Below is a small trained network, with its code and all its weights. Each question gives an input and a class and asks what happens when units are switched off, that is, made to give their printed mean instead of their output.

import numpy as np


def w(rows, s, z=0):
    codes = np.array(rows[::2]) - 128.0
    scale = np.full(codes.shape[1], s)
    scale[-1] = z or s
    return codes * scale


def f(y):
    return y / 2 * (1 + np.tanh(0.7978845608 * (y + 0.044715 * y**3)))


def log_softmax(a):
    a = a - a.max(-1, keepdims=True)
    return a - np.log(np.exp(a).sum(-1, keepdims=True))


def net(x, mask):
    res = np.array(x, float).reshape(1, 8) / 4 @ E
    y = f(res @ A[0][:, :-1].T + A[0][:, -1])
    res = res + np.where(mask, y, B[0][:, -1]) @ B[0][:, :-1]
    return log_softmax(res[-1] @ U[:, :-1].T + U[:, -1])


A, B = {}, {}
E = w([
[7,108,122,42,55,11],'x0',
[65,157,120,150,107,129],'x1',
[117,46,181,69,151,214],'x2',
[89,152,158,153,255,61],'x3',
[110,143,127,133,118,126],'x4',
[109,137,128,134,123,129],'x5',
[112,154,45,17,210,195],'x6',
[104,137,124,139,118,134],'x7',
],0.0056)
A[0] = w([
[157,128,94,165,129,152,187],'N1',
[112,107,72,98,166,137,35],'N2',
[206,85,146,96,158,75,208],'N3',
[169,130,114,83,66,126,114],'N4',
[169,147,123,206,173,172,73],'N5',
[116,101,97,107,119,86,74],'N6',
[96,126,187,139,254,54,84],'N7',
[36,68,236,124,152,198,254],'N8',
[113,185,55,54,179,171,63],'N9',
[148,160,14,189,132,49,227],'N10',
[138,144,220,158,102,111,77],'N11',
[107,110,141,64,115,57,40],'N12',
[127,73,198,164,125,114,49],'N13',
[122,132,87,164,129,98,107],'N14',
[146,117,203,177,97,98,21],'N15',
[88,82,122,104,117,60,103],'N16',
],0.0096,0.0037)
B[0] = w([
[87,128,133,94,109,129,177],'N1',
[126,128,113,201,163,120,136],'N2',
[126,184,181,127,91,76,180],'N3',
[95,123,106,126,94,144,162],'N4',
[3,123,152,102,126,157,195],'N5',
[101,131,123,141,146,147,136],'N6',
[125,82,76,107,43,186,217],'N7',
[205,187,121,94,147,116,255],'N8',
[125,50,177,192,127,29,199],'N9',
[202,171,131,90,153,122,232],'N10',
[124,64,129,134,155,93,154],'N11',
[70,112,151,141,152,186,168],'N12',
[136,115,112,153,175,84,145],'N13',
[169,123,152,140,147,140,136],'N14',
[116,77,108,184,150,72,154],'N15',
[77,148,167,135,139,152,181],'N16',
],0.02,0.0057)
U = w([
[130,73,118,216,139,84,54],'0',
[135,147,133,134,111,129,253],'1',
[59,160,169,154,154,187,72],'2',
[146,88,36,140,4,164,105],'3',
[143,156,133,143,113,126,190],'4',
[183,179,126,129,167,134,59],'5',
],0.011,0.0059)

Each question gives the input, the list of numbers given to net, and the class t.
The units are the neurons (one row each of A and B). Each row of codes is followed by its name. A weight is (code - 128) times the scale printed after its matrix; where a second scale follows, it is the last column's (A, B and U).
mask holds one flag per neuron, in row order. A switched-off neuron (its flag False) gives its mean, the last column of its row in B, instead of its output. The means were averaged over made-up inputs and are rounded, as every weight is.
A unit's drop is (log p(t) with every unit on - log p(t) with that unit switched off) / (log p(t) with every unit on - log p(t) with every unit switched off).
The circuit of an input: a set's keep is (log p(t) with only the set's units on - log p(t) with every unit switched off) / (log p(t) with every unit on - log p(t) with every unit switched off). Starting from the 12 units with the biggest drops (on a tie, the unit counted first), units are removed one at a time, each time the one whose removal leaves the highest keep (on an exact tie, the one counted first), for as long as the keep stays at least 0.8.
circuit, biggest first: the units of the circuit, biggest drop first
k most important neurons: the k neurons with the biggest drops, biggest first
drop of u: that unit's drop, to one decimal
input [-4,5,6,3,7,1,-7,-4], class 0: 4 most important neurons => [N15; N11; N10; N13]
input [1,0,2,5,8,8,5,-5], class 0: 3 most important neurons => [N9; N2; N10]
input [-4,7,8,-7,1,3,-6,0], class 5: 2 most important neurons => [N8; N7]
input [3,-3,8,-6,-5,5,2,-3], class 5: circuit, biggest first => [N8]
input [-7,-2,5,-4,-2,3,4,6], class 2: 4 most important neurons => [N5; N10; N7; N1]
input [2,5,0,6,-2,-7,6,-4], class 0: 2 most important neurons => [N9; N2]
input [-8,-3,7,-2,5,6,-1,1], class 2: 2 most important neurons => [N5; N10]
input [-6,-8,-4,-6,0,4,-8,-4], class 0: 2 most important neurons => [N15; N11]
input [-4,3,-8,-7,-5,-5,0,-2], class 5: 2 most important neurons => [N10; N7]
input [2,0,7,-5,3,6,1,0], class 5: 3 most important neurons => [N8; N7; N5]
input [4,-6,5,7,-8,2,8,-4], class 0: 2 most important neurons => [N9; N2]
input [-5,3,7,-2,0,1,-1,-3], class 5: 3 most important neurons => [N8; N7; N9]
input [3,4,8,-7,-3,-1,-2,-6], class 5: 3 most important neurons => [N8; N7; N5]
input [6,2,-3,0,7,-5,-3,5], class 2: circuit, biggest first => [N16; N12]
input [6,-4,-1,-6,7,8,-4,-1], class 2: most important neuron => [N7]
input [-5,6,-6,-1,-3,1,8,7], class 0: 2 most important neurons => [N9; N8]
input [2,1,4,-5,7,0,-8,-2], class 0: circuit, biggest first => [N15; N11]
input [6,7,-6,8,-1,1,1,0], class 3: drop of N3 => 0.1
input [-5,3,4,6,-8,-5,-7,-7], class 0: drop of N11 => 0.8
input [-5,7,5,-4,2,1,8,6], class 0: circuit, biggest first => [N9]
input [-8,-1,-3,2,-5,-2,-2,-4], class 2: drop of N5 => 0.9
input [3,-1,-5,8,7,-5,2,6], class 3: drop of N7 => 1.5
